nczt:  -32  216   39  203 -226  140 -118  -26  318 -157  274    1  175    5 -151   46  -81  114  175  -13  -38 -172  -11  -22    1 -121   49   15  154  -25    9  163
cdgg:  326  159  -45   39  -90  218  119  -34  149  116  -41   18   96   41  119 -168  -50    1   16   32  -75   15   -8  -69  -54 -148   50  -40 -105  -75  -62   47
qprd:  220  -13   31 -261  -18   20   39  151  248   57   78  -49 -283    3   65  -87   74   54  -57  207  -75    7  -53 -249  -80   -2    6  105 -166  166  -42   56
cmmr:  -24 -154  535  131  -94  231   59 -402 -168 -173  274 -297  249  315  272  156 -169  -58  575 -193  181  103  -97    5   41 -319 -172  194  -99  133   40  144
qdth: -259  180  -47  -66  -23  206  -45 -117  207 -474  373 -100    3  -27 -107  235  106 -187  -22  111 -157 -198 -129   37 -198  162   63  180  527   34  -70   27
qprd:  -49   60   10  161 -243  179    0 -152    4 -112  158 -189  235  140  -36  -17    1   39  268   85 -233   -7  -76   -3  -28 -139  -73   10  118  -85   50   99
cdgg: -226  -35  139  110 -153  218  142  -75    6  -55  154  -81  173  167  168   45 -196 -121  285 -155  106   49  -10   73   96  -34 -100  171  134  -23   30  -18
cdgg:  -28 -677  351   72   65 -115  127  173 -269   91 -207  -38  -77   10  217   32 -121   57  236 -209  198  319  309  174  239  -70 -248    1 -373  236  117  -98
cdgg: -460  197 -259   67  248 -100 -170   17  -32 -534  -18   99  -94 -264 -123  292   19 -167 -161  -53  -49 -137  -15  294   78  290  114  175  569   39  105  -75
nczt:   50 -164   69 -195 -142  -12   -4   97  126   63  158 -147 -141   95  -40  -57  122   89   54  232 -123   30  -16 -218 -104   -4  -77   29  -96  105  -40   34
cmmr: -310 -165   13 -131 -327  113 -139 -163  -62 -229  443 -323  182  431  -63  132  135 -182  180  222 -102 -110   68 -159 -289   73   15  -19  504  -66  -81  -41
cmmr:   34  -85  400  190  -57  114  199 -108 -159  115  143  -22   50   18   21   89 -137  -32   81 -312   59  -70 -200   16   88  -97 -107   71 -257   19  109  114
nczt:  -31  -94 -175 -225  516 -164  -74  149  205  -95 -404  247 -247    1  430  124 -153 -185  382 -214  276  145  173  309  441   38  115 -217 -230  154 -272   92
nczt:  263  400  258   63  -25   93  -21 -265  200    9  161  -37  106  170  129  -27 -156  153  267  -99  216  -51 -245 -164   12 -337  -14   84 -346   54  121  296
qdth:  241  306 -128 -122 -155    4  -86  111  358   41  229   58 -126   -8 -251  -74  151  107 -304  218 -158 -273 -116 -288 -256   33  153 -112  -14  -42    8  149
qprd: -115 -180  126   62 -163   42   40   -4 -151  -24  100 -162   29   32  -26    2    0   26   57   52  -92   60    6  -50  -17   -7 -113  167   89   47  103  -64
qdth:  218 -113   18  191 -155   34  127  248   54  222 -175   96    9 -151   -7 -214 -109  195  -97  -30  -31  121  180   -3   93  -92  -79   17 -233   17  152  -57
pbnz:  174 -426  152   25   11  -62   57   85 -214   99  -74   26    0  -24  -70   15  117  -12 -216  -62   15   44  244   57 -141   33  -34 -242 -153   25   -9 -104
qprd:  -55  267 -171  -34 -180   88  123  231  194   68   69   42 -170 -123  -50 -152  -72   33 -277  133 -111  -65 -117 -188  -21  142   15  333  163   -6  183  -79
pbnz:  401 -401  281  349   52  -43  301  285 -200  494 -508  196  -61 -254  199 -226 -280  223  111 -387   52  282  156  182  470 -244 -191  -84 -799   92  167   24
pbnz: -320   31  -85   81 -156  259  210  -41   14 -122  133  -66  200   28    0   10  -27 -136   33    8 -107   53  -34  147  -69  134 -133  147  333 -128   28 -134
cdgg:   22  228  -62   79  -75   78   56    4  102  105   58  126   76  135   26    0 -131 -109   -2 -186   56 -186  -89   -6   55    3  117 -149  -34 -157   17  122
cdgg:  -46 -327 -144 -336  254  -93  -57   68    4 -140  -78  -20 -215  103  106  162  215 -250   88   95 -135    6  102  113  -14  184   79 -317   29   64 -306   14
qprd: -114  -43   63  106  -12   11  -23  -25 -113 -202   94  -37    2  -40  -80  142   12  -66  -62  -67  -72  -93  -12   73  -26   60    8   49  162   30  121   11
cdgg: -199 -150  202  253 -384  375  374  230  102  134  183  -51   41  -78  100  -91 -302  -50  150 -170 -115   49  -41    3  220   28 -183  429  115   19  114  -94
pbnz: -403 -291  110  379 -187  250  233  158   -7 -139    0  -15  200 -212   37   34 -232   10  277 -196  -74  203  169  355  284   39 -261  292  233   35  103 -164
cmmr:  174  175  -66  -76 -189    6  -26   46  119   19  203  -57  -76  -41 -281  -91  208  131 -371  273 -225 -161 -114 -269 -328   46   34    6   40  -33  117   33
qdth:  159   -6   26   60   40   20   79   57   13  181 -188   74   -9  -66  138 -125 -126   63   71  -84   76  115   38   17  159 -107  -18   36 -211   16  -17  -11
pbnz:  -53 -297  199   44  107   69  153  111  -49   56 -124   32 -110  -83  254   48 -196  -97  245 -232  101  144   65  145  310  -17  -78  152 -133  148  -85  -42
cdgg: -176 -515  299  -64   33  126  185   11  -21  -89   47 -161  -12  107  249  113  -48  -77  482  -86   25  261   91  179  166  -40 -270   57 -165  193 -111   -4
cmmr: -163 -420   69   44   67  102   97   37  -65  -94  -55   11  100   78  158  141  -44 -207  278 -188   23  102  226  302  136   56  -62 -199   49    6 -193  -53
qprd:  186  495 -239   44  -84  -80   13  -16   68  274  -83  146   84    3 -175 -225   23  168 -333   68    0 -110 -177 -159 -132  -28   64 -128 -175 -238  184   60
qdth: -298   52  180  131 -109  247   90 -196   74 -152  254 -112  215  147  116  141 -173 -120  449 -174   42  -16 -152  120  139  -72 -100  155  159  -29  -69   94
qprd:  -86 -396  251 -101  -84 -121  -53  -92 -331   48   81 -255  -18  254   73   49   54   -4  184   55   49  118   53 -128  -36  -58 -123   30  -84  107   51  -40
cmmr:   79  120  -45  -81   14   69  108  -48   70   91  -48  -59  -33   10   79 -106   22   46  114  101 -132   87 -186  -54   38  -63  -81   55 -168  -14  -27   67
cmmr:   61 -178  -16  -30  155  -42  -14 -214 -265    3 -174  -49  184  138   89   24  113  -82   99  -20   38  140  107  163  -76  -60  -33 -288  -83  -91 -125  -47
nczt:  153 -102 -212 -147   34 -235   32  516   80  255 -186  239 -455 -249 -158 -112   72   30 -565   62 -119 -130   94 -148   27  275  138  -79 -137   53   92  -82
qprd: -452  -41 -174 -247  -72   50   17  125  198 -251  259 -141 -180    4  -98  121  151 -117   56  261 -264  -43 -129  -24  -54  290  -78  186  387   55  -75  -42
nczt:   21 -335  132 -118   26  -56   45   31 -100   45  -38 -115  -75   24   47  -15   98   55   84   97  -22  178   82  -14  -26  -16 -148   -6 -164  119  -36  -58
nczt:  297  -48  199  110  -70  154  -20 -145   51  108    7  -36  191   76  142  -81 -109   55  240  -73  126   62  107  -45   19 -281   36  -32 -129   11 -173   43
cmmr: -121 -178  144 -107   22  -82 -208  -21   97 -280  227  -63  -23   41  -84  181   94   18   16   80  189  -32  199  -21 -170   37   15   20  202  171  -55  -36
pbnz:   -6  -12   54  -34  -21   63  -10   29  172 -176  195  -32  -86  -21  -96  125   86  -28   32   35 -166 -136  -84   -3  -53   39   10  -50   25   66  -29  138
qprd:  165  -92  209   70  -63  122  157  117  131  271  -48   74  -40   29  236  -99 -263   11  244 -220  155   61   15  -44  266 -153  -22   78 -306   65  -76   67
qprd:  110  534 -259  211  -74  -39 -181 -127   63  -81   60  127  199 -157 -398  -36  124  139 -405   84 -138 -277 -116  -30 -244   -1  180 -148  214 -240  128   68
nczt:  294  144   70 -197  126 -167 -166 -417 -220  103   14 -198   71  149 -119  -47  310  150  -13  254  -82   15 -266 -221 -289 -199  -12 -200 -281  -58  -97  133
nczt: -128 -112   29    1   77    8   79  -90 -269  -25 -102  -92   10  -29   94   16   -3  -81   22  -13  -26  135  -40   77   43   40  -86  160   82   12   27 -127
cmmr:  236 -224 -112   42  -50 -222  -42  298 -260  207 -212  123 -162 -330 -308 -166  181  143 -773  150  -76  -11  287 -124 -246  175   84  -18   68   -1  156 -312
qdth:  192 -260  144  144  189  -55   95 -127 -343  199 -376   34  153   31  230  -60  -94   14  212 -236  143  255  123  220  197 -200 -100 -201 -401  -24  -26  -22
qdth:  -61  283 -223 -129  -66  -90 -121  183  257  -69  199  120 -200  -46 -253   50  101  -31 -372  119  -87 -321  -91 -175 -158  225  196  -43  218  -46   52   60
nczt: -210 -510  146  211 -125  232  301  259   15   30 -123  -11   76 -154  198  -53 -211   -9  316 -156  -32  323  277  295  304   11 -274  202    3  108  -25 -193
qprd: -146 -111 -118  205 -301  153   -4   31   30  -44  116  -67  286   22 -187  -42   48   28   64   89 -225  -15  159   92  -81   16  -42 -114  297 -167  -50  -76
cmmr:  -99   43  227  184  291 -260 -221 -144 -152 -106 -112  185   68   24   91  238 -231    9  186 -444  518  -57   80  212  265 -121   83 -106 -176   82  100  126
nczt:  268  -22 -181 -247   69 -248 -125   53 -132  251 -191   36 -119   61  -57 -173  193   67 -369  227   64   32  124 -223 -228   41  117 -198 -123  -51  -40 -122
qdth:   49  -23 -312  -94 -191  -92 -163  139  -28  -33    1  -88  -32  -54 -256 -145  254   98 -383  419 -265  -23  183 -186 -308  127   83  -22  336  -61   44 -186
cmmr:  324  -58    3 -141  -12 -204 -236 -277 -329   14    2 -213   96  176 -193  -67  362  140 -253  333  -94   12   48 -237 -454 -127   39 -258  -75  -47   43  -18
cmmr:   -8 -137  -57 -139   98  -12   22    8   50  -64 -124  -63  -20   36  141  -45   62   35  173  136    5  226  105   73   12  -26 -117  -15  -86   82  -58  -44
pbnz:  -21  280  -21   46   88  -99 -118 -126  -35 -110   13    8  -17  -63  -83   56    4   69  -53   -4   14  -90 -175  -26    6  -35   46   83   15    4  129   94
cdgg:  242 -109 -129 -128  257 -248  -18   53 -211  272 -409  115 -134  -10  105 -112   66   17 -104  -19   44  121   60   26   96  -15   51 -278 -374  -32  -60  -19
pbnz: -234 -160  480  205   83  -95  -60 -203 -225 -177  232  -82   28  -70 -139  319  -50   48  204 -298  111 -100 -198  121  129  -69 -132  103 -112  144  115  158
cdgg: -207 -163   15    2  -28   73   67 -156 -293  -98    7 -199  103   91   68   47   51 -126  121   54 -133  118  -42   75  -26   40 -108  110  201  -35    1 -112
qprd:  318  514 -116   52 -133  115   38  101  333  151  -15  123  -55 -112   31 -256 -160  171 -200   80   53  -67 -100 -251  -16 -128  111  248  -75  -14  148   51
cmmr:  382  -12  -99 -182 -270   84  119  119  -15  295    6 -128 -113  206   56 -285  100    7 -242  283 -224   -1   -1 -383 -240  -35   48  -30 -133  -58   74  -33
pbnz:  122  -55  -55  -84  -49 -153   17  145  -80  159   11   14 -190  -57 -244  -42  199   68 -349  119 -235 -131 -105 -152 -142  120   14 -166 -169  -36  103   42
qdth: -325  -23 -119 -151  244 -135  -82    2 -141 -277  -52    9 -172    1   92  209   15 -224  -44  -40   79  -20   -1  131   63  229   62  102  279   78   31  -80
qprd: -237  -69  -32  126  242   27  -35  -66  -99 -339  -54  101   46  -96   46  286  -46 -251   84 -261   17  -84   60  369  142  126   84  -96  255   -3  -78    7
qprd:    1 -510   29 -355  191 -342 -141   34 -466   46  -99 -149 -302   -5 -105   79  350  -86 -361  238  -66   65  122 -143 -240  219   25  -82   50  128 -100 -230
qdth: -256  192 -235   -1 -229   54 -167   15   98 -349  371  -96    6   42 -340  163  191 -125 -239  211 -346 -353  -83  -89 -268  232  160  -17  593 -110   65   37
pbnz: -301 -156 -150   96  -32   50 -106   42   69 -355   62  -34  132  -66 -113  147   79  -54  122   69 -145   14  211  254   -9  114  -21  -69  401   -7  -68  -70
cdgg: -216 -390  -81 -117  217  -63   13   15 -251 -189 -188 -106 -114  -15  140  144  109 -195  185   31 -189  163   83  239  137  139  -67  -58  111   81 -126  -88
pbnz:  -65 -286  -60 -195  127  -34  179  239  -51  222 -140   95 -264  -83   84   -2   25 -190 -109  -62  -77   26   -5   42  133  232    9  -57  -79    9 -203 -110
qdth:  -48  257   79 -100 -123   34  -38  -26  117   20  320   -9 -115  179  -24   83  -76 -127  -88  -58   87 -297 -223 -265  -70   61  156  116  113  -15   40  123
qdth: -408  131 -270  -67   12  149  -14  -52   67 -408  193  -85   -5  -45 -105  201  133 -263  -18  132 -321 -151 -139  145  -82  276   60   98  602  -78 -100  -40
qdth: -123 -278  255   -3  211 -129  -86 -287 -328  -28  -91 -143  120   24   86  115   36   40  320  -73  170  221    1  142   93 -132 -151   16 -117   86 -138  -46
cdgg: -133 -178  103  -75  117  -70   -1  -61 -125   -5  -66  -49   -7   85  156   57  -47  -44  202  -67  171  146   46   73  104  -14  -83   41  -64   75  -46  -47
nczt:   67  234  320  431 -488  297  194 -163  -88  119  351 -147  311  -40 -240 -122 -127  199 -116  -72 -133 -118 -248 -186 -157 -193 -153  331   34 -121  342   38
pbnz:    2 -223  123 -178  201 -181  -89   48  -56  -23 -103    4 -200  173  261  110  -82  -86  227 -118  245   70  105    4  178  -28   30  -68 -219  184  -24   71
pbnz: -260 -109  -94 -330 -155   20  -41   45    7 -184  297 -234 -171  252   -4   82  164 -193  -66  296 -144  -76  -26 -225 -239  229   19  142  386   56   -3  -84
cdgg: -108 -219  251   91 -216  248  128 -106    0  -49  205 -208  179  200  153   32 -107  -51  426  -52  -35  102    6   21   59 -136 -161  116   25   39  -43   36
pbnz:  256  -29 -169  -61    4 -143   82  271  -90  338 -302  136 -198 -128    0 -247    9   86 -398   74  -23   69  100 -135    0   69   49  -22 -209  -25  117 -139
cmmr:  421  196 -458 -233  -77 -211  -24  372  165  355 -113  210 -318 -154 -409 -250  353  108 -815  342 -391 -279  -45 -316 -334  245  230 -408 -161 -188   23   11
cmmr:  158 -129  139 -223   40  -78   72   38  -81  228    0  -16 -167   26   43  -87   65   14 -233   70  159   62    1 -214 -151   36  -23   79 -177   80  -29 -114
pbnz: -135 -221 -453 -584  297 -349 -253  433  219 -155 -163   94 -609   71  113  127  196 -246  -94  264 -104  -90  194  -71   93  384  263 -229  156  180 -235   -8
qdth: -307 -203  280 -180  132 -122  -87 -136 -259 -366  209 -254 -232  143  118  300   33 -144  151   -3   77    6 -130  -52    0   83  -86  307  131  280  176   30
nczt: -174 -256 -125   26  190    8   32   95  -49  -74 -327   41   11 -133  243   -6 -106  -67  284  -56   40  290  234  306  301   26  -72   67   92   69 -162 -165
qprd:  208 -113   15 -212  -39  -71   43   -8  -83  189 -101 -158  -73   62   56 -224  145  177  -71  305  -26  247   26 -222 -172  -87 -144   85 -227   74   45 -105
cdgg: -498 -317  182   59   98  214  208  -67  -45 -252   10 -105  102  153  410  220 -259 -266  691 -293  121  240   28  387  393   19 -229  182   97  110  -83   -7
nczt:  -53   35 -145  -56  -45   66  -97  -86   62  -91   51  -54  135   89   -3   -6   67  -61   66  133  -28    2   94    6 -110    8   68  -62  261  -78 -169  -62
cdgg:  175 -163  127 -103  -72 -139   62  218    7  302   58   82 -213  -55 -177  -67   90   95 -345    8   18 -101   -5 -209 -114   87    1 -104 -280   34   43   -7
qdth:  156 -247   80  -18   78 -212 -103  -98 -365  188 -149  -90  -12 -114 -176  -50  213  135 -157  117 -112   78    3  -65  -95  -50  -31 -115 -150   -7  -83  -88
nczt: -220  -77   96  203 -297  196  131   46   66  -26  235  -96  144  -21 -139   14  -50   37  143  -22 -206  -38  -70   40   39   14 -146  116  139  -54   61   17
-354 -295  213  134 -164  296  102 -322 -203 -277  180 -369  373  182  158   95  -25  -80  571   46 -102  275   29  198    7 -129 -288  230  300   17  -73  -99 -> qdth
 206  264  -61  -47 -280  312  264   57  328  306   80  -36   56  106  144 -307 -119   62  105  130 -110   59 -169 -231   -9 -124  -65  158 -151 -102  -46   44 -> nczt
 -68  379  103   54  345  -41 -121 -358   65 -172   24  100  119 -231  -86  163    8   74   70 -133  226  -40 -259  163   24  -88   14   94    4    6 -152   88 -> cmmr
 195  259 -123 -239 -149  -96 -105  166  200   98  249   41 -279   15 -261  -62  173   25 -543  243  -95 -329 -123 -429 -331  161  218    1   90  -12   69   40 -> qdth
 238  503   32    0 -131   69   50 -266    8  147  171  -55  114  262  -35  -94    3   42  -79    9  -19 -189 -378 -263 -191 -161   45  -70 -234 -173  194  240 -> cmmr
 102  147 -173    6   30 -182 -127  -23  -81   76  -95   32   -7  -75 -232  -58  170  134 -212  131 -164  -80  -85  -55  -94    9   56 -191  -77 -107   52   52 -> cdgg
 -60 -129  -38   93   63  287   88 -171   41 -248 -121  -51  321  202  390   44 -150 -204  505 -122  103  237  259  341  115 -140  -55  -93  146  -30 -168  -36 -> cmmr
 310 -220 -181 -211  -86 -110   88  398   27  265 -251   62 -264   11   95 -287   58   75 -382  230   -5  157  313 -213 -122   87   15  -39 -188   78  140 -191 -> cmmr
  90  -70   25  -75 -175  192  104  -11  168   50  141  -92   95  216   87  -66   21  -45  176   83  -77   23   31  -72  -98  -66  -46 -112  -52  -42 -105   57 -> pbnz
 100 -109  -62  346   39  102  208  259  -35  162 -417  236   50 -321  161 -158 -284   42    0 -276   25  189  228  292  368  -49  -41   82 -122  -15   78 -136 -> qdth
-410 -121  166   25   54   96  -64 -112  169 -346  236  -49  123  178  145  300 -137 -156  550 -206  190  -11   42  244  187   -4  -63    0  177   93 -136  122 -> cmmr
 109   18  211   67  -22  -32  -33 -105 -172   75   49  -67  -44   86   63   39  -98  -14   76 -132   42  -88 -139 -128   86 -125   50   78 -138   45   83  113 -> qprd
 554  459 -417  207 -198   59  117  313  210  443 -310  352   31 -167 -117 -422  -97  144 -579    8 -127 -153   93 -147  -58  -36  238 -227 -189 -289  174  -12 -> cdgg
